Below are the code and all the weights of a small trained network. Each question names an input and a class and asks about switching units off, where a switched-off unit gives its printed mean instead of its output.

import numpy as np


def w(rows, s, z=0):
    codes = np.array(rows[::2]) - 128.0
    scale = np.full(codes.shape[1], s)
    scale[-1] = z or s
    return codes * scale


def norm(h):
    return h / np.sqrt((h * h).mean(-1, keepdims=True) + 1e-5)


def f(y):
    return np.maximum(y, 0)


def log_softmax(a):
    a = a - a.max(-1, keepdims=True)
    return a - np.log(np.exp(a).sum(-1, keepdims=True))


def net(x, mask):
    res = np.array(x, float).reshape(1, 7) / 4 @ E
    u = 0
    for l in range(3):
        y = f(norm(res) @ A[l][:, :-1].T + A[l][:, -1])
        res = res + np.where(mask[u : u + 13], y, B[l][:, -1]) @ B[l][:, :-1]
        u += 13
    return log_softmax(norm(res)[-1] @ U[:, :-1].T + U[:, -1])


A, B = {}, {}
E = w([
[92,121,136,130,218,116,143,24,70],'x0',
[140,144,85,52,127,60,221,128,135],'x1',
[129,128,131,128,130,126,128,130,128],'x2',
[172,252,163,102,134,187,162,115,96],'x3',
[126,128,130,128,130,129,130,128,133],'x4',
[126,127,126,130,127,131,131,126,130],'x5',
[128,126,126,128,124,131,129,124,127],'x6',
],0.011)
A[0] = w([
[153,112,103,117,153,94,112,107,134,3],'0.n0',
[125,145,129,135,86,136,95,123,122,73],'0.n1',
[113,120,104,111,123,84,163,140,120,100],'0.n2',
[172,98,109,113,112,141,92,143,148,129],'0.n3',
[117,107,110,90,150,90,155,147,146,84],'0.n4',
[171,254,146,123,131,192,153,117,107,134],'0.n5',
[100,89,124,138,162,152,104,161,114,66],'0.n6',
[106,114,127,137,236,106,132,10,76,145],'0.n7',
[126,187,144,104,143,148,155,130,131,59],'0.n8',
[125,152,85,47,111,24,210,121,141,149],'0.n9',
[143,119,124,118,98,118,83,105,133,45],'0.n10',
[100,164,106,130,147,143,126,124,107,16],'0.n11',
[154,200,209,124,114,204,142,110,110,65],'0.n12',
],0.0088,0.0043)
B[0] = w([
[67,105,130,140,133,149,139,139,144,134],'0.n0',
[109,152,122,154,170,107,145,149,154,143],'0.n1',
[114,105,133,137,161,167,103,148,134,159],'0.n2',
[113,152,148,159,136,123,159,114,118,164],'0.n3',
[117,107,113,150,164,165,105,142,113,159],'0.n4',
[120,195,146,80,173,193,118,158,106,248],'0.n5',
[144,139,116,163,142,105,135,94,168,155],'0.n6',
[5,128,177,86,112,113,130,84,124,255],'0.n7',
[143,149,101,122,78,110,106,92,138,166],'0.n8',
[162,80,94,70,114,138,199,143,119,229],'0.n9',
[137,130,132,145,136,144,154,110,110,133],'0.n10',
[149,93,160,146,132,146,133,125,101,134],'0.n11',
[112,2,86,132,173,138,106,159,139,214],'0.n12',
],0.0095,0.0092)
A[1] = w([
[216,85,43,71,120,92,204,160,112,115],'1.n0',
[231,73,84,219,124,104,151,146,178,76],'1.n1',
[192,116,68,198,179,132,90,158,106,77],'1.n2',
[162,173,116,232,89,82,107,123,149,13],'1.n3',
[136,234,132,150,129,139,102,95,125,57],'1.n4',
[64,144,223,106,110,56,130,35,54,156],'1.n5',
[130,83,97,176,97,63,157,164,204,118],'1.n6',
[114,154,194,205,80,24,76,101,174,42],'1.n7',
[105,84,173,213,164,154,50,139,155,222],'1.n8',
[247,156,96,128,132,167,89,189,129,62],'1.n9',
[163,116,105,63,159,73,147,98,129,49],'1.n10',
[112,209,220,175,138,156,1,145,122,76],'1.n11',
[97,150,157,179,55,59,53,105,159,5],'1.n12',
],0.0083,0.0021)
B[1] = w([
[170,136,177,205,135,87,7,89,137,223],'1.n0',
[157,68,207,113,96,163,129,167,65,185],'1.n1',
[138,123,92,110,77,163,200,179,147,159],'1.n2',
[76,131,168,92,83,166,189,151,47,154],'1.n3',
[91,74,152,130,122,122,104,127,132,139],'1.n4',
[255,110,91,173,122,120,99,209,185,237],'1.n5',
[126,85,179,113,125,142,130,108,85,200],'1.n6',
[124,194,115,160,81,131,149,84,113,178],'1.n7',
[186,215,123,120,91,134,181,124,88,253],'1.n8',
[127,121,28,153,152,99,145,153,207,189],'1.n9',
[79,139,142,164,96,155,150,175,120,163],'1.n10',
[31,16,106,142,155,129,89,165,130,216],'1.n11',
[123,219,132,182,98,119,162,74,131,174],'1.n12',
],0.0093,0.0081)
A[2] = w([
[183,187,67,165,130,161,121,141,121,113],'2.n0',
[136,145,124,159,117,118,118,78,158,76],'2.n1',
[111,133,206,122,105,145,170,142,51,43],'2.n2',
[88,188,181,75,206,187,121,96,79,92],'2.n3',
[115,226,130,37,161,170,190,172,116,123],'2.n4',
[230,254,82,80,92,110,98,148,178,2],'2.n5',
[102,102,113,172,78,47,138,87,142,112],'2.n6',
[145,94,124,190,93,107,144,107,131,117],'2.n7',
[88,166,142,171,145,156,22,55,103,91],'2.n8',
[122,172,164,185,94,54,106,67,148,43],'2.n9',
[124,228,173,69,167,97,188,27,107,60],'2.n10',
[84,102,108,64,166,71,189,105,70,72],'2.n11',
[86,165,146,215,73,116,165,120,147,121],'2.n12',
],0.0085,0.0036)
B[2] = w([
[124,127,92,85,189,79,151,107,209,183],'2.n0',
[147,147,120,149,143,84,76,113,113,148],'2.n1',
[163,160,105,58,106,132,183,113,115,192],'2.n2',
[117,109,184,147,60,85,154,145,89,232],'2.n3',
[190,132,124,207,61,61,116,84,130,253],'2.n4',
[131,144,254,24,227,156,189,63,117,185],'2.n5',
[91,144,67,152,184,95,105,93,194,205],'2.n6',
[122,158,106,133,109,95,106,105,94,207],'2.n7',
[162,178,207,91,192,95,100,128,128,204],'2.n8',
[199,174,53,156,142,125,84,102,149,173],'2.n9',
[153,144,95,207,38,173,121,210,62,169],'2.n10',
[74,164,100,134,90,216,164,95,164,195],'2.n11',
[139,226,93,114,150,105,130,83,120,218],'2.n12',
],0.0087,0.006)
U = w([
[137,190,129,160,15,150,210,116,54,254],'0',
[206,16,146,151,81,54,91,151,122,86],'1',
[112,221,90,198,188,54,72,51,159,154],'2',
[2,51,67,103,135,111,186,66,192,81],'3',
[101,132,29,157,172,187,109,238,186,106],'4',
[220,168,163,40,201,124,179,128,178,112],'5',
[39,144,254,106,193,154,92,141,59,47],'6',
],0.015,0.0023)

Each question gives the input, the list of numbers given to net, and the class t.
The units are the neurons (one row each of A and B). Each row of codes is followed by its name. A weight is (code - 128) times the scale printed after its matrix; where a second scale follows, it is the last column's (A, B and U).
mask holds one flag per neuron, layer by layer. A switched-off neuron (its flag False) gives its mean, the last column of its row in B, instead of its output. The means were averaged over made-up inputs and are rounded, as every weight is.
A unit's drop is (log p(t) with every unit on - log p(t) with that unit switched off) / (log p(t) with every unit on - log p(t) with every unit switched off).
The circuit of an input: a set's keep is (log p(t) with only the set's units on - log p(t) with every unit switched off) / (log p(t) with every unit on - log p(t) with every unit switched off). Starting from the 12 units with the biggest drops (on a tie, the unit counted first), units are removed one at a time, each time the one whose removal leaves the highest keep (on an exact tie, the one counted first), for as long as the keep stays at least 0.8.
circuit, biggest first: the units of the circuit, biggest drop first
unit that matters most: the unit with the biggest drop
top k neurons: the k neurons with the biggest drops, biggest first
k most important neurons of layer l: the k neurons of layer l with the biggest drops, biggest first
drop of u: that unit's drop, to one decimal
input [5,4,-3,1,3,-4,4], class 0: circuit, biggest first => [2.n10]
input [0,-1,4,8,-5,-5,-4], class 4: 3 most important neurons of layer 0 => [0.n7 0.n12 0.n9]
input [-7,-2,-7,1,-6,2,-4], class 4: circuit, biggest first => [0.n7 1.n9]
input [1,-5,-4,8,0,-6,3], class 6: 2 most important neurons of layer 0 => [0.n5 0.n9]
input [0,5,-7,-1,-8,-1,-3], class 1: circuit, biggest first => [1.n0 0.n9]
input [1,0,0,0,-4,-3,-5], class 2: top 4 neurons => [0.n7 0.n5 0.n9 1.n5]
input [3,8,0,-1,7,-7,-4], class 3: top 2 neurons => [0.n5 1.n8]
input [0,1,-6,4,-3,-8,4], class 5: top 2 neurons => [0.n7 1.n11]
input [0,2,7,7,5,8,5], class 5: top 2 neurons => [0.n7 0.n12]
input [0,-2,6,-1,7,-6,-7], class 0: top 2 neurons => [0.n7 0.n5]
input [-4,-7,-7,1,2,8,4], class 4: top 2 neurons => [0.n7 1.n11]
input [6,-1,1,6,-4,-2,0], class 6: top 2 neurons => [0.n9 1.n8]
input [-3,6,5,6,-6,2,2], class 5: top 2 neurons => [0.n7 2.n5]
input [-8,1,2,8,-6,5,-2], class 5: circuit, biggest first => [2.n5]
input [-8,1,-1,3,6,3,-6], class 5: top 2 neurons => [2.n5 0.n7]
input [0,-8,-8,0,-2,3,-3], class 0: top 3 neurons => [0.n5 0.n7 1.n8]
input [-5,-2,0,2,-2,-8,2], class 4: top 3 neurons => [0.n7 1.n11 0.n9]
input [3,0,7,-7,-2,7,-2], class 2: top 3 neurons => [0.n9 0.n12 0.n5]
input [8,4,8,3,5,4,-1], class 0: drop of 1.n10 => 0.0
input [-5,-5,-6,7,-3,-3,1], class 4: drop of 0.n7 => 0.1
input [-6,-4,-7,2,4,0,5], class 4: unit that matters most => 1.n11
input [3,-7,5,0,1,5,6], class 2: drop of 0.n5 => 4.1
